Below is a small trained network, with its code and all its weights. Each question gives an input and a class and asks what happens when units are switched off, that is, made to give their printed mean instead of their output.

import numpy as np


def w(rows, s, z=0):
    codes = np.array(rows[::2]) - 128.0
    scale = np.full(codes.shape[1], s)
    scale[-1] = z or s
    return codes * scale


def f(y):
    return np.maximum(y, 0)


def log_softmax(a):
    a = a - a.max(-1, keepdims=True)
    return a - np.log(np.exp(a).sum(-1, keepdims=True))


def net(x, mask):
    res = np.array(x, float).reshape(1, 6) / 4 @ E
    y = f(res @ A[0][:, :-1].T + A[0][:, -1])
    res = res + np.where(mask, y, B[0][:, -1]) @ B[0][:, :-1]
    return log_softmax(res[-1] @ U[:, :-1].T + U[:, -1])


A, B = {}, {}
E = w([
[127,128,128,128],'x0',
[127,128,129,128],'x1',
[41,183,126,186],'x2',
[105,90,254,135],'x3',
[50,93,84,57],'x4',
[128,126,126,132],'x5',
],0.012)
A[0] = w([
[234,97,156,166,167],'N0',
[112,119,5,96,161],'N1',
[180,147,235,195,200],'N2',
[80,109,102,23,209],'N3',
[107,104,36,93,162],'N4',
[108,38,177,67,254],'N5',
[9,202,123,231,204],'N6',
[202,201,60,161,161],'N7',
[209,81,127,59,226],'N8',
[2,187,118,243,199],'N9',
[28,89,201,17,114],'N10',
[32,91,72,109,180],'N11',
[217,214,69,176,140],'N12',
[69,157,119,192,163],'N13',
],0.0088,0.0058)
B[0] = w([
[100,47,173,185,219],'N0',
[197,190,127,48,235],'N1',
[75,70,209,115,245],'N2',
[215,148,49,127,230],'N3',
[197,136,108,58,214],'N4',
[164,59,99,222,242],'N5',
[21,235,134,113,253],'N6',
[163,133,23,223,218],'N7',
[238,55,126,112,243],'N8',
[28,206,130,104,254],'N9',
[136,140,4,240,216],'N10',
[135,185,33,88,217],'N11',
[95,121,38,254,216],'N12',
[53,244,150,81,191],'N13',
],0.0074,0.0098)
U = w([
[183,102,116,177,254],'0',
[93,146,106,163,194],'1',
[153,67,216,132,91],'2',
[102,153,247,110,120],'3',
[198,118,124,44,22],'4',
[134,175,130,37,23],'5',
],0.012,0.0039)

Each question gives the input, the list of numbers given to net, and the class t.
The units are the neurons (one row each of A and B). Each row of codes is followed by its name. A weight is (code - 128) times the scale printed after its matrix; where a second scale follows, it is the last column's (A, B and U).
mask holds one flag per neuron, in row order. A switched-off neuron (its flag False) gives its mean, the last column of its row in B, instead of its output. The means were averaged over made-up inputs and are rounded, as every weight is.
A unit's drop is (log p(t) with every unit on - log p(t) with that unit switched off) / (log p(t) with every unit on - log p(t) with every unit switched off).
The circuit of an input: a set's keep is (log p(t) with only the set's units on - log p(t) with every unit switched off) / (log p(t) with every unit on - log p(t) with every unit switched off). Starting from the 12 units with the biggest drops (on a tie, the unit counted first), units are removed one at a time, each time the one whose removal leaves the highest keep (on an exact tie, the one counted first), for as long as the keep stays at least 0.8.
circuit, biggest first: the units of the circuit, biggest drop first
top k neurons: the k neurons with the biggest drops, biggest first
drop of u: that unit's drop, to one decimal
input [5,2,-3,1,6,0], class 0: circuit, biggest first	N5, N6
input [1,-7,3,2,-7,3], class 3: top neuron	N2
input [4,-1,-2,1,6,8], class 0: top 2 neurons	N10, N5
input [2,-7,0,8,4,-5], class 0: top 2 neurons	N10, N5
input [5,4,-6,2,5,8], class 0: top 2 neurons	N5, N10
input [-5,-1,-2,0,2,-8], class 4: top 3 neurons	N12, N7, N0
input [4,3,7,1,-5,6], class 3: top 2 neurons	N10, N2
input [6,4,6,7,0,4], class 3: drop of N7	0.3
input [-3,4,-4,3,-4,-8], class 2: drop of N9	0.0
input [-1,-1,0,7,7,-8], class 0: drop of N9	0.1
